Below are the code and all the weights of a small trained network. Each question names an input and a class and asks about switching units off, where a switched-off unit gives its printed mean instead of its output.

import numpy as np


def w(rows, s, z=0):
    codes = np.array(rows[::2]) - 128.0
    scale = np.full(codes.shape[1], s)
    scale[-1] = z or s
    return codes * scale


def norm(h):
    return h / np.sqrt((h * h).mean(-1, keepdims=True) + 1e-5)


def f(y):
    return y / 2 * (1 + np.tanh(0.7978845608 * (y + 0.044715 * y**3)))


def log_softmax(a):
    a = a - a.max(-1, keepdims=True)
    return a - np.log(np.exp(a).sum(-1, keepdims=True))


def net(x, mask):
    res = np.array(x, float).reshape(1, 5) / 4 @ E
    u = 0
    for l in range(2):
        y = f(norm(res) @ A[l][:, :-1].T + A[l][:, -1])
        res = res + np.where(mask[u : u + 6], y, B[l][:, -1]) @ B[l][:, :-1]
        u += 6
    return log_softmax(norm(res)[-1] @ U[:, :-1].T + U[:, -1])


A, B = {}, {}
E = w([
[44,151,113,138,153,72,196],'x0',
[45,181,115,179,138,227,33],'x1',
[146,112,103,115,180,208,171],'x2',
[100,157,132,66,90,159,141],'x3',
[89,1,82,109,146,107,99],'x4',
],0.0074)
A[0] = w([
[77,96,169,118,79,44,45,2],'L0N1',
[151,61,98,219,254,53,62,115],'L0N2',
[47,130,130,155,178,96,195,29],'L0N3',
[138,62,83,117,174,193,162,168],'L0N4',
[53,73,149,19,96,146,112,139],'L0N5',
[225,73,134,115,119,192,98,59],'L0N6',
],0.0097,0.0021)
B[0] = w([
[132,59,210,233,57,193,167,206],'L0N1',
[154,243,158,61,147,128,118,255],'L0N2',
[58,110,92,55,62,83,96,189],'L0N3',
[87,120,222,186,113,134,164,229],'L0N4',
[202,255,156,113,233,63,114,212],'L0N5',
[58,147,96,48,58,88,128,238],'L0N6',
],0.0099,0.0051)
A[1] = w([
[194,97,118,72,74,162,60,169],'L1N1',
[194,27,117,82,88,63,216,22],'L1N2',
[100,58,153,80,130,194,192,2],'L1N3',
[42,83,74,48,123,127,139,62],'L1N4',
[63,85,215,84,192,185,227,92],'L1N5',
[254,86,107,56,149,87,225,100],'L1N6',
],0.0076,0.0035)
B[1] = w([
[75,59,108,46,109,45,189,180],'L1N1',
[65,42,129,223,174,227,17,208],'L1N2',
[111,139,173,219,68,98,77,120],'L1N3',
[86,155,95,56,2,70,53,147],'L1N4',
[194,87,159,225,20,127,171,203],'L1N5',
[53,236,126,143,216,186,34,253],'L1N6',
],0.0085,0.0045)
U = w([
[71,74,91,83,76,48,86,245],'0',
[61,107,117,182,196,179,38,188],'1',
[147,185,176,98,169,91,127,196],'2',
[152,161,199,115,173,118,152,217],'3',
[122,47,203,195,79,141,166,223],'4',
[131,93,111,124,123,108,168,65],'5',
[191,81,56,149,200,152,179,2],'6',
[152,6,110,166,195,179,184,2],'7',
],0.012,0.0062)

Each question gives the input, the list of numbers given to net, and the class t.
The units are the neurons (one row each of A and B). Each row of codes is followed by its name. A weight is (code - 128) times the scale printed after its matrix; where a second scale follows, it is the last column's (A, B and U).
mask holds one flag per neuron, layer by layer. A switched-off neuron (its flag False) gives its mean, the last column of its row in B, instead of its output. The means were averaged over made-up inputs and are rounded, as every weight is.
A unit's drop is (log p(t) with every unit on - log p(t) with that unit switched off) / (log p(t) with every unit on - log p(t) with every unit switched off).
The circuit of an input: a set's keep is (log p(t) with only the set's units on - log p(t) with every unit switched off) / (log p(t) with every unit on - log p(t) with every unit switched off). Starting from all 12 units, units are removed one at a time, each time the one whose removal leaves the highest keep (on an exact tie, the one counted first), for as long as the keep stays at least 0.8.
units of the circuit, in order: the units of the circuit, biggest drop first
unit that matters most: the unit with the biggest drop
k most important neurons: the k neurons with the biggest drops, biggest first
k most important neurons of layer l: the k neurons of layer l with the biggest drops, biggest first
input [-7,5,6,-5,-2], class 0: unit that matters most	L0N6
input [4,-2,7,-5,7], class 3: 2 most important neurons	(L0N2 L0N1)
input [0,0,7,-6,3], class 4: 2 most important neurons of layer 0	(L0N4 L0N5)
input [-6,-7,-3,-6,-4], class 1: units of the circuit, in order	(L1N6 L1N2 L0N5)
input [-3,6,8,7,-2], class 4: 2 most important neurons of layer 1	(L1N6 L1N5)
input [0,5,-5,7,4], class 2: 3 most important neurons of layer 1	(L1N2 L1N5 L1N6)
input [8,-4,5,-8,3], class 0: 4 most important neurons	(L0N3 L0N5 L1N4 L0N1)
input [3,2,1,-6,-1], class 2: 2 most important neurons	(L0N2 L0N6)
input [0,-7,2,0,8], class 3: 3 most important neurons	(L0N5 L0N2 L0N4)
input [0,-6,-8,-4,-1], class 4: 2 most important neurons of layer 0	(L0N1 L0N5)
input [-7,1,-4,-7,1], class 0: 4 most important neurons	(L0N6 L0N5 L1N1 L0N4)
input [6,6,-5,-5,8], class 3: 3 most important neurons	(L0N2 L1N2 L0N6)
input [-4,4,-5,7,5], class 2: 2 most important neurons of layer 0	(L0N5 L0N4)
input [8,7,5,-3,8], class 0: unit that matters most	L0N3
input [-2,-3,-7,-1,6], class 4: 2 most important neurons	(L0N1 L1N6)
input [-1,-2,-8,4,-6], class 4: 4 most important neurons of layer 0	(L0N5 L0N2 L0N1 L0N6)
input [-8,-3,2,-5,-7], class 0: 2 most important neurons	(L0N6 L1N1)
input [8,-6,4,8,-1], class 0: 3 most important neurons	(L0N3 L1N4 L0N2)
input [-2,1,5,-6,4], class 2: 2 most important neurons	(L0N2 L0N1)
input [-1,-4,6,0,3], class 4: most important neuron of layer 0	(L0N4)
input [-2,-2,8,-6,-2], class 4: 3 most important neurons	(L0N4 L1N5 L0N5)
input [-8,-5,-8,4,-7], class 0: units of the circuit, in order	(L0N5 L1N1 L0N4)
input [-1,-8,3,6,-5], class 1: units of the circuit, in order	(L1N6 L1N2 L0N2)
input [2,7,-5,8,5], class 2: 2 most important neurons of layer 1	(L1N2 L1N6)
input [-3,-5,8,4,2], class 4: 3 most important neurons	(L0N4 L1N5 L0N2)
input [-5,-5,6,1,-3], class 4: 3 most important neurons	(L0N4 L0N5 L0N3)
input [-4,-7,7,4,5], class 1: units of the circuit, in order	(L1N6)
input [-6,-7,3,6,-4], class 1: 4 most important neurons	(L1N6 L1N2 L0N2 L0N3)
input [-2,0,-7,6,6], class 4: 3 most important neurons	(L0N1 L0N2 L1N6)
